Below are the code and all the weights of a small trained network. Each question names an input and a target symbol and asks about switching units off, where a switched-off unit gives its printed mean instead of its output.

import numpy as np


def w(rows, s, z=0):
    codes = np.array(rows[::2]) - 128.0
    scale = np.full(codes.shape[1], s)
    scale[-1] = z or s
    return codes * scale


def f(y):
    return y / 2 * (1 + np.tanh(0.7978845608 * (y + 0.044715 * y**3)))


def softmax(a):
    e = np.exp(a - a.max(-1, keepdims=True))
    return e / e.sum(-1, keepdims=True)


def log_softmax(a):
    a = a - a.max(-1, keepdims=True)
    return a - np.log(np.exp(a).sum(-1, keepdims=True))


def net(x, mask):
    ids = ['Φαβγδεζηλμπστψω'.index(c) for c in x.split()]
    T = len(ids)
    res = E[ids] + P[:T]
    u = 0
    for l in range(3):
        r = res
        for j in range(2):
            rows = slice(2 * j, 2 * j + 2)
            q, k, v = (r @ M[l][rows].T for M in (Q, K, V))
            z = softmax(np.where(np.tri(T) > 0, q @ k.T / 2**0.5, -1e9)) @ v
            o = O[l][rows]
            res = res + np.where(mask[u + j], z, o[:, -1]) @ o[:, :-1]
        u += 2
        y = f(res @ A[l][:, :-1].T + A[l][:, -1])
        res = res + np.where(mask[u : u + 8], y, B[l][:, -1]) @ B[l][:, :-1]
        u += 8
    return log_softmax(res[-1] @ U[:, :-1].T + U[:, -1])


Q, K, V, O, A, B = {}, {}, {}, {}, {}, {}
E = w([
[107,116,164,35,158,152,194,152,122],'Φ',
[172,140,132,99,142,59,152,93,209],'α',
[69,157,132,125,210,173,129,185,175],'β',
[161,128,141,3,79,147,171,96,58],'γ',
[97,158,115,162,74,59,72,181,114],'δ',
[225,126,160,143,72,115,129,123,138],'ε',
[125,100,175,146,163,121,170,98,23],'ζ',
[238,155,85,169,125,116,87,96,105],'η',
[191,130,163,169,81,145,146,86,31],'λ',
[112,78,103,133,254,88,103,62,108],'μ',
[99,143,42,135,216,148,19,115,108],'π',
[238,69,130,130,151,123,114,53,160],'σ',
[127,77,154,83,122,245,64,201,205],'τ',
[136,27,201,151,84,141,132,133,125],'ψ',
[216,107,85,188,109,209,97,123,192],'ω',
],0.0072)
P = w([
[179,190,174,101,187,54,157,168,142],'0',
[161,126,146,134,172,77,155,135,163],'1',
[125,159,196,93,147,111,69,69,171],'2',
[206,128,164,153,200,113,122,189,101],'3',
[133,66,102,141,132,131,129,121,140],'4',
[135,108,167,119,120,172,20,50,141],'5',
[201,68,147,187,187,186,90,186,61],'6',
[125,2,60,150,100,181,105,117,109],'7',
],0.0088)
Q[0] = w([
[99,133,107,252,76,26,37,193,149],'0.h1',
[97,155,77,45,89,119,211,190,97],'0.h1',
[116,149,85,164,106,25,115,56,58],'0.h2',
[66,158,33,164,246,114,92,113,127],'0.h2',
],0.032)
K[0] = w([
[96,149,171,251,109,89,23,187,169],'0.h1',
[147,176,215,88,156,115,130,27,156],'0.h1',
[118,127,84,146,82,20,74,101,61],'0.h2',
[59,201,57,199,230,142,100,118,124],'0.h2',
],0.032)
V[0] = w([
[110,149,210,148,125,116,64,21,117],'0.h1',
[145,92,96,142,118,178,116,156,43],'0.h1',
[178,68,98,61,84,209,57,129,2],'0.h2',
[118,169,112,127,107,109,132,125,195],'0.h2',
],0.007)
O[0] = w([
[158,132,165,175,142,188,181,169,123,4],'0.h1',
[203,64,97,80,133,46,95,139,141,181],'0.h1',
[94,138,158,254,149,55,149,111,219,161],'0.h2',
[148,144,131,104,141,193,165,119,92,76],'0.h2',
],0.0041,0.0012)
A[0] = w([
[129,134,149,125,129,196,140,110,87,170],'0.n1',
[132,155,99,134,93,52,208,108,152,59],'0.n2',
[56,171,150,180,155,60,154,138,252,73],'0.n3',
[94,134,125,145,68,117,145,193,85,25],'0.n4',
[103,152,97,153,140,94,214,136,182,1],'0.n5',
[69,152,137,165,70,124,193,103,84,52],'0.n6',
[84,191,106,133,96,128,144,87,198,129],'0.n7',
[103,191,102,137,118,116,166,132,132,64],'0.n8',
],0.014,0.0035)
B[0] = w([
[142,124,139,182,128,39,73,105,157,185],'0.n1',
[171,93,78,22,102,129,91,189,65,55],'0.n2',
[149,125,175,249,182,97,167,131,187,95],'0.n3',
[137,147,167,192,165,161,174,82,152,65],'0.n4',
[72,103,58,22,69,63,167,100,175,2],'0.n5',
[150,157,163,151,172,227,120,100,70,23],'0.n6',
[149,152,129,160,127,95,72,115,191,86],'0.n7',
[114,88,121,105,111,150,183,111,159,22],'0.n8',
],0.011,0.00094)
Q[1] = w([
[40,165,92,97,69,133,168,22,178],'1.h1',
[171,76,122,97,169,27,116,206,139],'1.h1',
[252,83,150,178,183,11,129,243,127],'1.h2',
[168,145,111,177,141,163,221,154,64],'1.h2',
],0.023)
K[1] = w([
[120,228,158,72,141,96,173,158,121],'1.h1',
[79,81,60,150,84,162,139,103,118],'1.h1',
[109,4,75,178,86,166,94,99,143],'1.h2',
[173,81,158,127,190,177,75,112,85],'1.h2',
],0.03)
V[1] = w([
[36,46,253,102,155,82,149,143,85],'1.h1',
[169,88,143,73,228,141,144,50,159],'1.h1',
[205,77,209,118,23,155,163,153,197],'1.h2',
[180,127,119,164,145,84,178,22,59],'1.h2',
],0.016)
O[1] = w([
[65,52,239,102,172,183,122,79,6,183],'1.h1',
[74,158,78,166,217,225,125,1,173,246],'1.h1',
[203,152,242,87,44,238,146,161,173,177],'1.h2',
[174,203,48,76,201,195,161,107,38,3],'1.h2',
],0.0061,0.0031)
A[1] = w([
[102,85,105,16,101,98,240,101,172,94],'1.n1',
[153,154,123,145,149,143,160,167,96,149],'1.n2',
[13,173,94,59,54,139,61,139,134,2],'1.n3',
[114,134,168,108,98,119,117,125,163,6],'1.n4',
[126,180,160,114,137,102,104,102,140,207],'1.n5',
[148,142,80,155,160,93,181,182,156,25],'1.n6',
[3,121,91,61,106,145,175,168,161,87],'1.n7',
[150,168,126,158,149,163,132,192,132,49],'1.n8',
],0.014,0.0038)
B[1] = w([
[28,125,122,125,102,179,82,85,94,138],'1.n1',
[176,140,69,76,146,155,142,133,101,170],'1.n2',
[185,89,111,6,96,186,163,75,92,135],'1.n3',
[148,102,85,122,197,95,112,62,85,226],'1.n4',
[110,132,109,192,89,160,83,128,173,253],'1.n5',
[151,119,100,191,93,56,168,121,103,218],'1.n6',
[167,94,114,179,131,141,212,141,140,135],'1.n7',
[171,129,137,138,68,179,140,109,166,167],'1.n8',
],0.013,0.0038)
Q[2] = w([
[191,97,93,172,100,115,94,116,252],'2.h1',
[66,200,151,200,115,109,151,103,224],'2.h1',
[249,92,100,177,81,94,180,170,104],'2.h2',
[178,226,100,50,78,40,175,134,137],'2.h2',
],0.033)
K[2] = w([
[188,69,225,161,85,220,99,139,181],'2.h1',
[94,116,160,140,152,164,83,14,178],'2.h1',
[116,147,66,137,193,84,31,43,74],'2.h2',
[65,181,3,143,98,110,115,63,133],'2.h2',
],0.034)
V[2] = w([
[80,94,177,155,177,169,93,70,3],'2.h1',
[64,146,126,132,17,73,32,57,74],'2.h1',
[137,13,80,143,119,170,59,23,125],'2.h2',
[168,205,182,127,194,14,165,129,146],'2.h2',
],0.0021)
O[2] = w([
[111,82,179,163,116,225,173,134,205,153],'2.h1',
[177,43,86,160,118,204,168,177,185,167],'2.h1',
[240,94,168,117,188,14,167,6,116,250],'2.h2',
[108,52,138,131,48,153,84,151,133,125],'2.h2',
],0.0013,0.0022)
A[2] = w([
[57,140,168,147,157,131,192,190,142,176],'2.n1',
[138,124,109,88,126,138,228,163,62,65],'2.n2',
[156,130,158,38,54,164,159,147,85,2],'2.n3',
[103,115,180,106,153,178,153,192,73,65],'2.n4',
[98,151,183,171,124,104,118,166,182,30],'2.n5',
[151,142,164,137,86,133,85,162,188,104],'2.n6',
[98,124,130,29,85,133,80,85,139,54],'2.n7',
[139,155,156,88,135,78,138,246,120,123],'2.n8',
],0.013,0.0036)
B[2] = w([
[98,128,122,167,130,186,124,168,183,151],'2.n1',
[114,90,83,155,109,124,3,103,118,160],'2.n2',
[147,147,179,102,213,97,159,202,168,186],'2.n3',
[168,68,139,157,74,113,168,113,37,187],'2.n4',
[207,59,125,139,157,167,93,151,121,200],'2.n5',
[80,148,140,102,132,74,180,75,106,254],'2.n6',
[101,218,113,136,95,129,137,174,96,181],'2.n7',
[114,99,107,42,104,138,136,130,150,176],'2.n8',
],0.016,0.0074)
U = w([
[40,71,117,162,84,170,161,126,94,72],'Φ',
[33,203,160,135,40,132,41,75,138,168],'α',
[125,99,105,196,137,158,143,234,182,138],'β',
[102,179,134,149,120,135,121,191,70,175],'γ',
[100,51,48,42,96,127,169,175,131,213],'δ',
[134,170,154,123,197,86,155,185,162,101],'ε',
[116,107,108,110,115,135,84,99,38,1],'ζ',
[191,127,74,171,58,137,97,165,132,43],'η',
[181,123,102,126,172,123,65,201,105,37],'λ',
[50,113,74,88,250,164,185,109,65,53],'μ',
[69,107,64,191,170,39,154,202,104,87],'π',
[208,162,92,95,149,250,164,103,127,127],'σ',
[96,114,254,160,136,72,12,39,180,252],'τ',
[197,110,174,162,119,137,161,159,78,43],'ψ',
[151,153,125,146,80,106,205,99,152,94],'ω',
],0.005,0.0056)

Each question gives the input, a string of symbols that net reads in full, and the target symbol t.
The units are the heads (2 rows each of Q, K, V and O) and the neurons (one row each of A and B). Each row of codes is followed by its name. A weight is (code - 128) times the scale printed after its matrix; where a second scale follows, it is the last column's (O, A, B and U).
mask holds one flag per unit, layer by layer, with each layer's heads first. A switched-off unit (its flag False) gives its mean, the last column of its rows in O or B, instead of its output. The means were averaged over made-up inputs and are rounded, as every weight is.
A unit's drop is (log p(t) with every unit on - log p(t) with that unit switched off) / (log p(t) with every unit on - log p(t) with every unit switched off).
The circuit of an input: a set's keep is (log p(t) with only the set's units on - log p(t) with every unit switched off) / (log p(t) with every unit on - log p(t) with every unit switched off). Starting from the 12 units with the biggest drops (on a tie, the unit counted first), units are removed one at a time, each time the one whose removal leaves the highest keep (on an exact tie, the one counted first), for as long as the keep stays at least 0.8.
units of the circuit, in order: the units of the circuit, biggest drop first
most important unit: the unit with the biggest drop
top k neurons in layer l: the k neurons of layer l with the biggest drops, biggest first
which heads matter: for each layer, one digit per head in row order, 1 if its drop is at least 0.15 and else 0, layers parted by /
input τ τ α γ, target τ: most important unit : 1.h2
input δ τ δ σ τ δ δ Φ, target Φ: which heads matter : 10 / 10 / 00
input η δ τ Φ β ψ Φ, target ψ: units of the circuit, in order : 2.n4, 1.h1, 1.h2
input η γ σ π, target σ: which heads matter : 00 / 11 / 00
input τ ζ δ δ, target ζ: which heads matter : 00 / 11 / 00
input π δ β ζ γ β, target α: which heads matter : 01 / 00 / 00
input δ τ δ Φ τ δ, target γ: units of the circuit, in order : 1.n3, 2.n7, 0.n3
input Φ Φ γ δ δ, target δ: units of the circuit, in order : 1.h1, 2.n8
input δ δ β τ σ, target σ: units of the circuit, in order : 1.h2, 1.h1
input τ λ β η, target λ: top 2 neurons in layer 1 : 1.n2, 1.n8
input τ Φ π ε, target π: units of the circuit, in order : 1.h2, 1.n6
input τ β ψ ψ ψ, target ψ: units of the circuit, in order : 1.h1, 2.n4, 1.h2, 2.n3
input τ δ ω τ, target ω: which heads matter : 00 / 10 / 00
input ω Φ δ τ σ δ β, target σ: units of the circuit, in order : 1.h2, 1.n8
input δ β δ δ β μ δ, target μ: most important unit : 1.h1
input δ δ δ δ ε γ, target τ: which heads matter : 11 / 00 / 00
input β τ β τ δ, target δ: which heads matter : 00 / 10 / 00
input δ π π δ δ δ, target ε: units of the circuit, in order : 2.n3, 1.n3, 1.h1, 0.n5
input λ δ δ σ δ, target σ: which heads matter : 11 / 11 / 00
input δ Φ π τ β β, target α: most important unit : 0.h2
input δ δ μ δ, target μ: units of the circuit, in order : 1.h1, 1.h2
input π π δ γ δ π β, target π: units of the circuit, in order : 1.h2, 1.n6
input β δ δ δ τ ω β β, target β: which heads matter : 01 / 00 / 00
input Φ δ τ τ α δ, target α: top 2 neurons in layer 2 : 2.n7, 2.n5
input λ δ β α α ε ζ, target ζ: which heads matter : 00 / 11 / 00
input π π δ δ γ, target γ: which heads matter : 11 / 00 / 00
input σ Φ σ γ β Φ, target α: most important unit : 2.n7
input δ δ δ α, target δ: which heads matter : 01 / 10 / 00
input Φ δ σ δ τ τ δ μ, target μ: which heads matter : 01 / 11 / 00
input Φ δ τ δ π δ τ μ, target μ: which heads matter : 10 / 11 / 00
